Here is a tiny trained network, its code and every weight. The questions are about switching its units off for an input and a class, where a switched-off unit gives its printed mean instead of its output.

import numpy as np


def w(rows, s, z=0):
    codes = np.array(rows[::2]) - 128.0
    scale = np.full(codes.shape[1], s)
    scale[-1] = z or s
    return codes * scale


def f(y):
    return np.maximum(y, 0)


def log_softmax(a):
    a = a - a.max(-1, keepdims=True)
    return a - np.log(np.exp(a).sum(-1, keepdims=True))


def net(x, mask):
    res = np.array(x, float).reshape(1, 5) / 4 @ E
    y = f(res @ A[0][:, :-1].T + A[0][:, -1])
    res = res + np.where(mask, y, B[0][:, -1]) @ B[0][:, :-1]
    return log_softmax(res[-1] @ U[:, :-1].T + U[:, -1])


A, B = {}, {}
E = w([
[94,125,158,136,72,160,214,151,144],'x0',
[206,53,65,132,72,154,160,175,247],'x1',
[121,104,81,90,15,136,2,204,103],'x2',
[139,37,122,65,181,157,182,152,139],'x3',
[168,122,202,86,74,128,122,145,105],'x4',
],0.0071)
A[0] = w([
[176,2,102,92,117,157,110,196,156,202],'N1',
[128,116,139,127,165,135,186,114,154,120],'N2',
[119,170,139,152,124,99,82,93,80,254],'N3',
[12,128,156,97,130,142,129,165,46,186],'N4',
[137,158,147,106,100,121,76,139,109,87],'N5',
[132,153,114,121,54,95,65,154,80,111],'N6',
],0.0096,0.0059)
B[0] = w([
[163,44,157,26,137,52,187,119,83,250],'N1',
[220,111,188,57,78,142,153,71,156,176],'N2',
[78,177,156,144,149,114,78,164,85,226],'N3',
[76,130,150,134,162,67,88,239,114,207],'N4',
[180,88,229,95,63,154,112,120,196,162],'N5',
[179,141,254,74,46,136,171,117,190,197],'N6',
],0.0093,0.011)
U = w([
[122,153,153,125,68,159,71,139,180,60],'0',
[72,137,1,188,160,114,51,156,91,74],'1',
[81,147,121,126,151,45,89,169,93,253],'2',
[112,181,130,144,163,148,142,45,76,56],'3',
[158,132,50,170,88,219,154,129,191,64],'4',
[191,51,142,60,91,89,191,107,161,146],'5',
],0.0098,0.0056)

Each question gives the input, the list of numbers given to net, and the class t.
The units are the neurons (one row each of A and B). Each row of codes is followed by its name. A weight is (code - 128) times the scale printed after its matrix; where a second scale follows, it is the last column's (A, B and U).
mask holds one flag per neuron, in row order. A switched-off neuron (its flag False) gives its mean, the last column of its row in B, instead of its output. The means were averaged over made-up inputs and are rounded, as every weight is.
A unit's drop is (log p(t) with every unit on - log p(t) with that unit switched off) / (log p(t) with every unit on - log p(t) with every unit switched off).
The circuit of an input: a set's keep is (log p(t) with only the set's units on - log p(t) with every unit switched off) / (log p(t) with every unit on - log p(t) with every unit switched off). Starting from all 6 units, units are removed one at a time, each time the one whose removal leaves the highest keep (on an exact tie, the one counted first), for as long as the keep stays at least 0.8.
units of the circuit, in order: the units of the circuit, biggest drop first
unit that matters most: the unit with the biggest drop
top k neurons: the k neurons with the biggest drops, biggest first
drop when u is switched off: that unit's drop, to one decimal
input [3,-3,-5,1,8], class 2: top 2 neurons : (N1, N6)
input [-8,-6,5,-3,6], class 0: unit that matters most : N6
input [-6,-7,6,-5,2], class 0: top 3 neurons : (N6, N5, N1)
input [-4,-2,-2,-6,8], class 0: top 2 neurons : (N1, N5)
input [4,2,-6,-8,5], class 3: units of the circuit, in order : (N1, N4, N6)
input [1,-5,5,-4,6], class 0: units of the circuit, in order : (N6, N1)
input [-3,0,-7,-7,4], class 3: top 2 neurons : (N4, N1)
input [1,-2,-4,1,-1], class 3: top 2 neurons : (N1, N6)
input [-1,3,-1,-5,-1], class 0: top 2 neurons : (N1, N4)
input [2,-2,5,-8,-6], class 0: top 2 neurons : (N6, N1)
input [4,-2,-3,-1,-6], class 3: top 2 neurons : (N1, N2)
input [-6,-1,6,-7,-6], class 0: drop when N5 is switched off : 0.1
input [7,-2,3,-6,0], class 0: drop when N5 is switched off : 0.2
input [-2,-2,8,-8,3], class 0: unit that matters most : N6
input [1,-1,0,1,4], class 2: drop when N6 is switched off : 0.2
